Below is a small trained network, with its code and all its weights. Each question gives an input and a class and asks what happens when units are switched off, that is, made to give their printed mean instead of their output.

import numpy as np


def w(rows, s, z=0):
    codes = np.array(rows[::2]) - 128.0
    scale = np.full(codes.shape[1], s)
    scale[-1] = z or s
    return codes * scale


def f(y):
    return y / 2 * (1 + np.tanh(0.7978845608 * (y + 0.044715 * y**3)))


def log_softmax(a):
    a = a - a.max(-1, keepdims=True)
    return a - np.log(np.exp(a).sum(-1, keepdims=True))


def net(x, mask):
    res = np.array(x, float).reshape(1, 8) / 4 @ E
    y = f(res @ A[0][:, :-1].T + A[0][:, -1])
    res = res + np.where(mask, y, B[0][:, -1]) @ B[0][:, :-1]
    return log_softmax(res[-1] @ U[:, :-1].T + U[:, -1])


A, B = {}, {}
E = w([
[127,129,127,127,127],'x0',
[143,126,128,116,117],'x1',
[128,151,132,115,137],'x2',
[181,94,250,128,153],'x3',
[245,109,55,178,196],'x4',
[124,121,128,135,128],'x5',
[107,58,110,5,188],'x6',
[131,127,129,124,126],'x7',
],0.011)
A[0] = w([
[171,96,214,158,194,119],'n0',
[75,121,164,97,79,117],'n1',
[185,63,63,192,223,124],'n2',
[146,109,218,146,177,85],'n3',
[138,166,32,114,115,137],'n4',
[133,114,178,105,65,71],'n5',
[130,149,127,30,183,111],'n6',
[73,125,166,118,108,89],'n7',
[113,132,143,95,100,15],'n8',
[107,130,141,104,139,2],'n9',
[78,157,58,188,94,144],'n10',
[167,244,161,199,56,75],'n11',
[197,185,204,181,82,138],'n12',
[116,94,145,132,84,122],'n13',
[184,113,109,145,170,96],'n14',
[172,182,161,136,81,75],'n15',
[71,111,83,156,146,213],'n16',
[184,110,81,130,242,97],'n17',
[151,134,121,76,125,53],'n18',
[99,18,126,13,219,60],'n19',
[111,169,21,105,86,103],'n20',
[108,106,74,70,212,100],'n21',
[152,144,117,135,159,195],'n22',
[78,137,152,103,93,93],'n23',
[55,99,139,113,81,126],'n24',
],0.011,0.0037)
B[0] = w([
[85,178,224,20,121,186],'n0',
[172,254,59,162,122,188],'n1',
[172,237,95,101,108,234],'n2',
[16,127,210,6,102,172],'n3',
[111,185,181,47,160,198],'n4',
[138,182,154,110,84,155],'n5',
[158,86,148,196,187,186],'n6',
[154,161,83,210,42,171],'n7',
[195,139,138,164,92,140],'n8',
[154,116,126,145,121,131],'n9',
[123,52,184,67,200,204],'n10',
[91,3,90,226,175,211],'n11',
[127,60,167,127,172,193],'n12',
[108,126,59,107,111,141],'n13',
[121,185,70,151,39,175],'n14',
[121,76,140,137,168,152],'n15',
[3,104,140,75,79,177],'n16',
[206,216,100,162,87,213],'n17',
[131,103,113,123,132,135],'n18',
[186,21,92,230,168,247],'n19',
[115,92,217,33,196,209],'n20',
[88,69,122,140,159,199],'n21',
[100,125,100,151,63,157],'n22',
[195,228,85,178,104,174],'n23',
[191,199,88,108,96,190],'n24',
],0.0058,0.014)
U = w([
[135,31,121,240,178,62],'0',
[155,246,99,181,81,78],'1',
[112,110,185,32,141,253],'2',
],0.011,0.0023)

Each question gives the input, the list of numbers given to net, and the class t.
The units are the neurons (one row each of A and B). Each row of codes is followed by its name. A weight is (code - 128) times the scale printed after its matrix; where a second scale follows, it is the last column's (A, B and U).
mask holds one flag per neuron, in row order. A switched-off neuron (its flag False) gives its mean, the last column of its row in B, instead of its output. The means were averaged over made-up inputs and are rounded, as every weight is.
A unit's drop is (log p(t) with every unit on - log p(t) with that unit switched off) / (log p(t) with every unit on - log p(t) with every unit switched off).
unit that matters most: the unit with the biggest drop
k most important neurons: the k neurons with the biggest drops, biggest first
drop when u is switched off: that unit's drop, to one decimal
input [6,5,3,-2,8,-6,5,-5], class 1: 2 most important neurons : [n2 n17]
input [5,4,-1,-6,-6,4,6,6], class 0: unit that matters most : n19
input [4,-4,-3,-8,5,-8,-8,4], class 0: 3 most important neurons : [n11 n0 n3]
input [1,6,-1,3,-1,7,3,-5], class 0: 3 most important neurons : [n19 n4 n20]
input [-4,-6,-1,7,3,-4,-4,7], class 2: 2 most important neurons : [n0 n3]
input [-5,-5,6,8,7,3,-6,8], class 2: 3 most important neurons : [n0 n3 n12]
input [-5,-2,-7,-8,3,1,5,-2], class 2: 2 most important neurons : [n4 n20]
input [0,-4,-7,-2,8,1,6,-5], class 1: 2 most important neurons : [n2 n17]
input [8,7,-2,-5,-1,-2,-6,-6], class 0: drop when n11 is switched off : 0.7
input [-2,6,-3,5,-8,2,4,0], class 1: drop when n17 is switched off : 0.0
input [0,-3,-5,-8,-4,5,8,7], class 0: drop when n6 is switched off : 0.1
